Below are the code and all the weights of a small trained network. Each question names an input and a target symbol and asks about switching units off, where a switched-off unit gives its printed mean instead of its output.

import numpy as np


def w(rows, s, z=0):
    codes = np.array(rows[::2]) - 128.0
    scale = np.full(codes.shape[1], s)
    scale[-1] = z or s
    return codes * scale


def norm(h):
    return h / np.sqrt((h * h).mean(-1, keepdims=True) + 1e-5)


def f(y):
    return y / 2 * (1 + np.tanh(0.7978845608 * (y + 0.044715 * y**3)))


def softmax(a):
    e = np.exp(a - a.max(-1, keepdims=True))
    return e / e.sum(-1, keepdims=True)


def log_softmax(a):
    a = a - a.max(-1, keepdims=True)
    return a - np.log(np.exp(a).sum(-1, keepdims=True))


def net(x, mask):
    ids = ['αδζηθλτφ'.index(c) for c in x.split()]
    T = len(ids)
    res = E[ids] + P[:T]
    u = 0
    for l in range(2):
        q, k, v = (norm(res) @ M[l].T for M in (Q, K, V))
        z = softmax(np.where(np.tri(T) > 0, q @ k.T / 4**0.5, -1e9)) @ v
        res = res + np.where(mask[u], z, O[l][:, -1]) @ O[l][:, :-1]
        u += 1
        y = f(norm(res) @ A[l][:, :-1].T + A[l][:, -1])
        res = res + np.where(mask[u : u + 12], y, B[l][:, -1]) @ B[l][:, :-1]
        u += 12
    return log_softmax(norm(res)[-1] @ U[:, :-1].T + U[:, -1])


Q, K, V, O, A, B = {}, {}, {}, {}, {}, {}
E = w([
[114,128,136,112,103,182,199,7,152,113,59],'α',
[135,74,84,65,137,147,28,110,51,82,159],'δ',
[75,65,90,135,132,70,65,119,227,157,150],'ζ',
[56,130,89,154,80,176,175,56,89,187,142],'η',
[146,54,126,199,120,121,160,108,118,79,86],'θ',
[132,70,142,156,116,77,167,95,129,211,105],'λ',
[123,100,181,118,122,194,130,83,106,179,147],'τ',
[95,111,188,173,148,129,64,81,194,168,96],'φ',
],0.02)
P = w([
[230,85,17,105,83,141,149,59,158,137,112],'0',
[159,82,159,87,48,146,75,130,119,156,38],'1',
[119,74,189,89,59,150,124,153,115,155,56],'2',
[91,85,170,121,156,176,212,164,135,141,108],'3',
[120,129,116,206,196,147,173,124,100,120,206],'4',
[144,130,138,204,179,105,142,90,89,83,238],'5',
[192,180,246,155,86,31,52,45,56,48,217],'6',
],0.011)
Q[0] = w([
[168,177,114,120,92,114,112,178,95,109,135],'L0H1',
[140,173,71,118,248,154,166,168,125,136,130],'L0H1',
[148,209,165,132,124,145,124,187,165,144,95],'L0H1',
[162,118,163,135,168,119,134,141,134,153,104],'L0H1',
],0.011)
K[0] = w([
[167,121,70,103,128,140,148,97,175,134,142],'L0H1',
[55,53,100,37,51,144,153,150,146,114,52],'L0H1',
[169,78,2,70,95,123,84,83,150,97,85],'L0H1',
[128,191,148,110,135,139,111,84,149,147,110],'L0H1',
],0.0096)
V[0] = w([
[200,79,197,117,202,70,163,159,136,188,103],'L0H1',
[244,136,46,77,57,178,162,119,148,26,77],'L0H1',
[94,142,68,209,89,59,125,90,107,113,38],'L0H1',
[108,181,140,106,154,101,90,156,254,100,91],'L0H1',
],0.0078)
O[0] = w([
[199,92,81,188,148,85,143,124,86,98,11,201],'L0H1',
[205,138,152,92,178,134,144,132,193,81,128,3],'L0H1',
[109,116,61,118,46,118,190,228,187,52,145,207],'L0H1',
[134,52,162,135,100,113,116,31,175,151,171,18],'L0H1',
],0.011,0.0046)
A[0] = w([
[115,99,162,178,105,151,128,184,196,98,186,88],'L0N1',
[121,185,212,106,88,186,142,81,91,29,107,232],'L0N2',
[124,168,177,151,71,1,149,59,73,137,171,123],'L0N3',
[160,110,71,132,113,84,202,177,83,91,165,42],'L0N4',
[100,167,94,105,119,126,74,187,136,124,168,246],'L0N5',
[130,96,137,90,198,160,113,251,120,65,48,253],'L0N6',
[194,177,123,174,86,26,126,177,95,164,95,213],'L0N7',
[123,96,178,154,106,151,200,147,117,32,223,155],'L0N8',
[130,108,171,80,168,152,159,66,103,108,141,99],'L0N9',
[96,169,140,97,145,111,81,103,203,169,227,112],'L0N10',
[55,99,102,31,111,157,116,139,63,62,189,131],'L0N11',
[78,178,148,60,140,168,71,131,121,109,214,77],'L0N12',
],0.0083,0.0018)
B[0] = w([
[58,117,155,88,155,24,106,125,115,125,149,153],'L0N1',
[104,141,7,88,158,78,120,111,135,111,78,255],'L0N2',
[122,177,102,82,151,182,137,147,100,1,148,228],'L0N3',
[111,123,87,199,93,109,125,138,226,97,162,186],'L0N4',
[160,215,162,172,171,67,177,144,49,121,34,148],'L0N5',
[119,158,111,144,165,69,107,118,135,220,74,221],'L0N6',
[80,143,92,94,135,208,63,153,85,106,196,214],'L0N7',
[63,128,192,124,250,47,147,47,165,108,135,172],'L0N8',
[96,70,63,167,117,59,144,91,111,122,145,160],'L0N9',
[49,73,3,37,201,134,83,129,83,154,151,149],'L0N10',
[105,64,90,105,95,18,169,100,209,181,73,170],'L0N11',
[46,195,128,87,65,127,98,12,175,124,160,144],'L0N12',
],0.0074,0.0053)
Q[1] = w([
[114,173,155,165,135,154,126,137,118,129,173],'L1H1',
[116,183,155,68,90,53,132,114,126,126,111],'L1H1',
[115,182,103,93,125,128,70,110,99,2,170],'L1H1',
[161,80,186,77,117,133,155,168,155,148,113],'L1H1',
],0.013)
K[1] = w([
[127,104,166,147,128,146,100,149,103,150,84],'L1H1',
[116,85,132,167,210,156,153,118,138,125,118],'L1H1',
[4,59,133,145,179,107,205,134,58,184,59],'L1H1',
[175,167,130,143,133,154,130,128,88,139,247],'L1H1',
],0.012)
V[1] = w([
[233,132,100,156,229,175,93,52,113,147,104],'L1H1',
[148,211,106,2,54,145,174,111,102,168,173],'L1H1',
[190,160,127,145,145,151,144,102,195,3,61],'L1H1',
[122,125,187,86,116,103,61,49,163,145,117],'L1H1',
],0.0083)
O[1] = w([
[177,120,74,170,122,151,124,172,56,106,77,141],'L1H1',
[63,230,123,151,110,182,38,117,126,145,81,119],'L1H1',
[164,170,132,152,138,126,90,80,128,112,238,254],'L1H1',
[107,28,37,129,227,169,8,48,136,131,160,158],'L1H1',
],0.011,0.0066)
A[1] = w([
[141,141,189,103,143,124,224,188,98,161,102,150],'L1N1',
[105,69,128,155,196,115,104,120,202,76,142,134],'L1N2',
[65,155,129,86,74,122,125,118,65,112,112,138],'L1N3',
[105,147,71,141,123,89,139,152,165,54,115,192],'L1N4',
[98,103,236,190,61,154,119,82,41,107,148,59],'L1N5',
[190,147,185,122,125,56,180,124,72,100,232,172],'L1N6',
[73,137,129,167,154,96,139,123,91,90,122,116],'L1N7',
[140,104,61,137,112,86,166,135,171,210,54,249],'L1N8',
[147,51,110,107,113,108,86,63,73,74,140,253],'L1N9',
[167,149,234,134,99,127,99,55,208,101,141,246],'L1N10',
[87,112,90,103,158,158,85,254,179,154,242,188],'L1N11',
[87,98,154,197,47,115,138,57,40,248,110,207],'L1N12',
],0.0088,0.003)
B[1] = w([
[172,133,188,146,184,93,64,73,79,113,21,143],'L1N1',
[185,89,184,72,189,81,110,73,75,101,111,195],'L1N2',
[92,114,151,192,162,137,112,119,176,167,87,174],'L1N3',
[143,159,171,236,79,99,175,165,89,165,118,204],'L1N4',
[121,102,123,182,73,78,41,152,208,3,150,174],'L1N5',
[176,70,112,36,243,249,84,151,105,123,128,165],'L1N6',
[143,136,124,161,167,80,65,74,83,134,147,176],'L1N7',
[97,84,179,225,146,159,106,161,116,45,121,203],'L1N8',
[115,74,95,140,82,125,149,144,97,195,113,255],'L1N9',
[117,113,86,71,86,172,201,175,117,156,148,165],'L1N10',
[163,127,153,180,93,109,185,122,102,189,111,164],'L1N11',
[115,125,147,88,192,116,131,188,164,2,154,242],'L1N12',
],0.009,0.0092)
U = w([
[211,149,211,161,153,35,169,185,175,66,113,6],'α',
[33,177,158,126,153,103,157,162,209,162,137,169],'δ',
[138,147,125,133,235,203,49,124,93,156,69,154],'ζ',
[204,146,104,71,162,135,182,177,154,104,199,218],'η',
[195,207,58,177,96,74,61,50,143,100,235,124],'θ',
[89,2,131,159,119,141,106,141,203,66,136,120],'λ',
[132,32,147,124,107,133,180,77,101,232,139,197],'τ',
[155,116,97,253,92,169,149,210,119,169,75,72],'φ',
],0.0065,0.0012)

Each question gives the input, a string of symbols that net reads in full, and the target symbol t.
The units are the heads (4 rows each of Q, K, V and O) and the neurons (one row each of A and B). Each row of codes is followed by its name. A weight is (code - 128) times the scale printed after its matrix; where a second scale follows, it is the last column's (O, A, B and U).
mask holds one flag per unit, layer by layer, with each layer's heads first. A switched-off unit (its flag False) gives its mean, the last column of its rows in O or B, instead of its output. The means were averaged over made-up inputs and are rounded, as every weight is.
A unit's drop is (log p(t) with every unit on - log p(t) with that unit switched off) / (log p(t) with every unit on - log p(t) with every unit switched off).
The circuit of an input: a set's keep is (log p(t) with only the set's units on - log p(t) with every unit switched off) / (log p(t) with every unit on - log p(t) with every unit switched off). Starting from the 12 units with the biggest drops (on a tie, the unit counted first), units are removed one at a time, each time the one whose removal leaves the highest keep (on an exact tie, the one counted first), for as long as the keep stays at least 0.8.
units of the circuit, in order: the units of the circuit, biggest drop first
unit that matters most: the unit with the biggest drop
k most important neurons: the k neurons with the biggest drops, biggest first
top k neurons in layer l: the k neurons of layer l with the biggest drops, biggest first
input δ τ λ λ, target ζ: units of the circuit, in order : (L0H1; L1H1; L0N12)
input λ α α ζ φ τ λ, target λ: top neuron in layer 1 : (L1N5)
input α ζ φ, target θ: units of the circuit, in order : (L1H1; L0H1)
input α ζ α φ η, target λ: units of the circuit, in order : (L1N12; L1N5; L0H1)
input φ δ η ζ ζ, target δ: units of the circuit, in order : (L0H1; L1H1)
input λ α ζ, target α: units of the circuit, in order : (L1H1; L0H1)
input α τ α, target ζ: 4 most important neurons : (L0N2; L1N5; L0N4; L1N4)
input η α λ η α α α, target δ: units of the circuit, in order : (L1H1; L0H1)
input ζ φ ζ α α, target τ: units of the circuit, in order : (L1H1; L1N12)
input λ θ α η, target α: 2 most important neurons : (L1N1; L0N11)
input φ α δ λ ζ α ζ, target α: 3 most important neurons : (L0N7; L1N1; L0N5)
input λ η λ α α α α, target η: units of the circuit, in order : (L0H1; L1N10)
input α α α η α λ λ, target δ: units of the circuit, in order : (L1H1; L0N7; L0N11)
input δ λ δ α τ δ, target ζ: 2 most important neurons : (L1N6; L1N3)
input α ζ φ η, target θ: units of the circuit, in order : (L1H1; L0H1; L0N10; L0N11)
input λ α θ, target α: top 2 neurons in layer 1 : (L1N9; L1N1)
input λ δ ζ η φ δ ζ, target δ: top 3 neurons in layer 0 : (L0N11; L0N3; L0N8)
input α ζ η τ λ α, target δ: 2 most important neurons : (L0N11; L0N5)
input α α τ η θ, target θ: unit that matters most : L0N6
input θ φ φ α, target η: unit that matters most : L1H1
input θ τ λ, target η: units of the circuit, in order : (L1H1; L1N6)
input λ θ λ λ η λ λ, target φ: 2 most important neurons : (L0N7; L0N3)
input α φ α ζ α, target τ: units of the circuit, in order : (L1H1; L1N5; L1N12)
input η α α θ, target α: units of the circuit, in order : (L0N8; L1N2; L1N4)
input τ ζ α λ α α τ, target ζ: 2 most important neurons : (L1N6; L1N1)
